Here is a tiny trained network, its code and every weight. The questions are about switching its units off for an input and a class, where a switched-off unit gives its printed mean instead of its output.

import numpy as np


def w(rows, s, z=0):
    codes = np.array(rows[::2]) - 128.0
    scale = np.full(codes.shape[1], s)
    scale[-1] = z or s
    return codes * scale


def norm(h):
    return h / np.sqrt((h * h).mean(-1, keepdims=True) + 1e-5)


def f(y):
    return y / 2 * (1 + np.tanh(0.7978845608 * (y + 0.044715 * y**3)))


def log_softmax(a):
    a = a - a.max(-1, keepdims=True)
    return a - np.log(np.exp(a).sum(-1, keepdims=True))


def net(x, mask):
    res = np.array(x, float).reshape(1, 2) / 4 @ E
    u = 0
    for l in range(2):
        y = f(norm(res) @ A[l][:, :-1].T + A[l][:, -1])
        res = res + np.where(mask[u : u + 3], y, B[l][:, -1]) @ B[l][:, :-1]
        u += 3
    return log_softmax(norm(res)[-1] @ U[:, :-1].T + U[:, -1])


A, B = {}, {}
E = w([
[187,153,45,114,51,103,254,208,100,51,82],'x0',
[72,212,160,249,118,177,130,139,120,124,126],'x1',
],0.0047)
A[0] = w([
[60,255,39,72,102,62,93,169,60,45,45,171],'0.n0',
[235,7,19,76,154,43,112,177,103,191,222,129],'0.n1',
[104,82,175,101,108,119,214,180,103,164,172,1],'0.n2',
],0.0025,0.0029)
B[0] = w([
[87,34,181,165,115,117,100,68,154,110,132,220],'0.n0',
[123,157,105,180,131,149,145,97,136,139,80,252],'0.n1',
[109,129,169,210,123,133,176,80,1,149,189,77],'0.n2',
],0.0093,0.0023)
A[1] = w([
[105,163,108,114,154,148,75,211,253,116,99,39],'1.n0',
[169,177,83,110,59,114,226,205,85,41,160,1],'1.n1',
[79,198,145,208,118,166,155,151,48,112,196,27],'1.n2',
],0.0049,0.00067)
B[1] = w([
[117,94,153,218,68,107,181,176,83,77,121,210],'1.n0',
[83,164,201,140,193,151,41,140,118,193,188,254],'1.n1',
[203,128,2,15,187,99,141,62,150,183,47,212],'1.n2',
],0.0086,0.0032)
U = w([
[51,143,253,130,191,143,33,136,118,179,231,159],'0',
[202,144,19,39,210,130,132,74,157,175,63,191],'1',
[107,64,129,227,2,118,215,125,125,49,87,146],'2',
[137,138,93,83,84,175,171,171,89,63,205,4],'3',
[165,175,72,72,42,128,141,168,127,47,247,3],'4',
],0.0093,0.0044)

Each question gives the input, the list of numbers given to net, and the class t.
The units are the neurons (one row each of A and B). Each row of codes is followed by its name. A weight is (code - 128) times the scale printed after its matrix; where a second scale follows, it is the last column's (A, B and U).
mask holds one flag per neuron, layer by layer. A switched-off neuron (its flag False) gives its mean, the last column of its row in B, instead of its output. The means were averaged over made-up inputs and are rounded, as every weight is.
A unit's drop is (log p(t) with every unit on - log p(t) with that unit switched off) / (log p(t) with every unit on - log p(t) with every unit switched off).
The circuit of an input: a set's keep is (log p(t) with only the set's units on - log p(t) with every unit switched off) / (log p(t) with every unit on - log p(t) with every unit switched off). Starting from all 6 units, units are removed one at a time, each time the one whose removal leaves the highest keep (on an exact tie, the one counted first), for as long as the keep stays at least 0.8.
units of the circuit, in order: the units of the circuit, biggest drop first
unit that matters most: the unit with the biggest drop
top k neurons: the k neurons with the biggest drops, biggest first
top k neurons in layer l: the k neurons of layer l with the biggest drops, biggest first
drop of u: that unit's drop, to one decimal
input [0,8], class 1: unit that matters most -> 1.n2
input [-1,3], class 2: top 3 neurons -> [1.n0, 0.n2, 0.n1]
input [1,1], class 2: top 3 neurons -> [1.n1, 0.n0, 1.n2]
input [-3,3], class 2: units of the circuit, in order -> [1.n0, 1.n1, 0.n0]
input [6,7], class 1: top 2 neurons -> [1.n2, 0.n0]
input [-6,8], class 1: units of the circuit, in order -> [1.n2, 0.n0]
input [-6,7], class 1: top 3 neurons -> [1.n2, 0.n0, 1.n1]
input [2,0], class 2: top 2 neurons in layer 1 -> [1.n1, 1.n2]
input [6,6], class 0: top 2 neurons -> [1.n1, 0.n1]
input [0,3], class 2: top 2 neurons in layer 0 -> [0.n2, 0.n1]
input [-2,-2], class 2: top 2 neurons in layer 1 -> [1.n0, 1.n1]
input [7,-7], class 0: top 3 neurons -> [1.n1, 1.n2, 0.n2]
input [4,0], class 0: top 2 neurons -> [1.n1, 1.n0]
input [8,-3], class 0: top neuron in layer 1 -> [1.n1]
input [-1,-3], class 2: top 2 neurons in layer 1 -> [1.n2, 1.n1]
input [8,8], class 0: top 2 neurons -> [1.n1, 0.n1]
input [-3,0], class 2: top 2 neurons in layer 1 -> [1.n0, 1.n1]
input [3,7], class 1: drop of 1.n2 -> 1.3
input [-1,7], class 1: drop of 0.n0 -> 0.0
input [8,-4], class 0: drop of 1.n1 -> 1.1
input [-2,0], class 2: unit that matters most -> 1.n0
